After every row comes one of two labels: whether the row has a hidden trait. Each part has its own trait and labels.
[-11  -1  -5  45 -37  -1 -13 -28   5 -11  20  -4  16  -2  22 -12  26   0
 -20  10 -22  31 -37  -7   3] : Q539
[ 13  16  11 -27  25  -3  12  15  -7   8 -28   6 -37 -14 -17   8 -18  -3
  17 -16   1 -10  45  12   4] : Q539
[-48  18  20  16 -74 -18 -14   0   1   6   5  -4   3  19  -8 -15 -15 -15
   3  -4  -9  -9  86   1  10] : Q151
[ 46  12  25  18  65  11 -11  -7   0  -4  13  -6 -23 -55   2 -11  12  10
  -3  -2 -21  49 -36   4   7] : Q151
[ 18  -5 -10 -56  56  10  14  17  -5   3 -35   6 -15  16 -18  15 -21   6
  19  -9  22 -21  24   5  -8] : Q539
[-35  12   3  37 -54  -1  -9 -21   1  -1   1  -5  15   2  11 -22  13   3
  -8   6 -31  20   7   0  14] : Q539
[-48  33  30  25 -85 -30 -10   2  -6  18  -5   0 -48  -7  -3 -17  -9 -18
   4  -6 -17  -8  98  15  27] : Q151
[-24  -6  -8  57 -40  -1 -27 -32   4 -11  15   1  31   3  25 -22  36   6
 -19  15 -25  35 -39  -7   0] : Q539
[ -2  12  13 -35   3 -13  16  19  -3  13 -11  11 -28   8 -17  12 -27 -10
  12 -13  14 -34  59   6   0] : Q539
[ 33  22  17 -28  45 -16  36  24  -9  21 -18  12 -61 -28  -6  24 -22  -1
  18 -18  14 -13  48  14  -2] : Q539
[ 20  12  19 -19  22 -17  26  19  -8  12   0   8 -65 -31  -3  26 -18  -4
   9 -17  24  -9  38   9  -1] : Q539
[ 34  20  27 -19  51 -12  27  17 -10  17  -2   9 -70 -46  -9  25 -19  -1
  15 -19   7  -3  47  18  -6] : Q539
[  4  34  23 -27  22  -4   6  17  -9  18 -31   1 -52 -17 -24   1 -26  -6
  24 -19 -11 -13  73  21  12] : Q539
[ 16  16  27 -31  46 -13  16  31  -6  15   0   6 -59 -20 -12  30 -24 -10
  13 -18  23 -23  44   7  -2] : Q539
[-43  22  23  32 -81 -35   0   2  -4  14  15   5 -49  -9  12   4  -3 -17
  -6  -9  -3  -7  90  10  14] : Q151
[ 38  15  26 -16  50 -11  37  20  -6   9   7  12 -62 -46  -6  28 -11  -4
  12 -12  17   5  23  13   1] : Q539
[ 43  -4  17  18  62   8   4  -4   0  -5  27  -2  -8 -48  10   3  16   3
  -8   2  -2  33 -41  -5  -4] : Q151
[  7  32  42 -23  18 -16  13  24 -10  21 -10   5 -72 -32 -15   6 -28 -11
  23 -19   0  -2  79  14  12] : Q539
[-19   9   7  51 -40   5 -22 -21   5  -5  24  -7  16  -6  10 -28  17  -3
 -13  10 -37  28  -8  -3  11] : Q539
[-10  13   9  54 -30   2 -22 -25   2  -9  18  -7   8 -20  15 -31  20   4
 -13   7 -36  34 -12   2  16] : Q539
[ 22  17  26 -11  11 -16  24  14  -8  13  -3  14 -60 -35   1  20  -9  -4
  11 -16  17  -1  45  15   5] : Q539
[-41  22   6   1 -77 -26   3   8  -4  12 -15   9 -29  18   1  -2 -10 -13
  10  -7  -2 -22  84  12  15] : Q151
[ 52 -12   8  22  67   1  21  -6   2  -6  55   0 -17 -50  21  19  18   3
 -20   1  23  28 -81 -11 -14] : Q151
[ 17  21  23 -14  29   3   2   9  -7   9 -14  -1 -39 -25 -13   3 -12  -1
  12 -12  -6   1  34  11   2] : Q539
[  4   8   5  26   6  14 -13 -24   0  -9  -1  -3  16 -16   8 -24  21   8
  -1   5 -29  26 -28   4   8] : Q539
[-18  22   6  55 -39   9 -12 -25  -1  -4  -3  -5  11 -14   9 -36  23   7
  -6   6 -51  40  -1  10  18] : Q539
[ 48  13   3  11  67  18  11 -15  -9   1 -28   8 -34 -55  11   2  28  17
  10  -9 -22  48 -29  22   8] : Q151
[-20  30  17  48 -27   9 -26 -30  -2  -4 -17  -3   4 -26   2 -47  21   6
   2   3 -62  44   5  10  29] : Q539
[-39  20  18  21 -66 -28  -2   2  -3  13  13   4 -42  -6   8   4  -7 -17
  -2  -7   5  -1  72   3  11] : Q151
[ 43  26  33  17  88  36 -40  -8   1  -5   4 -10  15 -48 -22 -35   5  11
   6   0 -48  49 -43   3  14] : Q151
[ 52   1  -9   5  53  12  23 -15 -11  -2 -26  11 -29 -47  21  21  23  21
   6 -10  -1  38 -28  14  -5] : Q151
[ 38   6  18  10  60  13  -4  -1   0  -3  15  -1  -2 -42  -1  -7   5   4
  -5   1 -17  26 -26  -2   1] : Q151
[  54   60   78   41   82    8  -22   -4   -5    9   35   -6  -61 -100
   -7  -34    0   -2    2   -9  -63   67    4   17   25] : Q151
[ 52  13  24   4  70  13   5  -2  -4   1   2   6 -32 -57   3   3  12   8
   4  -8 -12  37 -29   7   0] : Q151
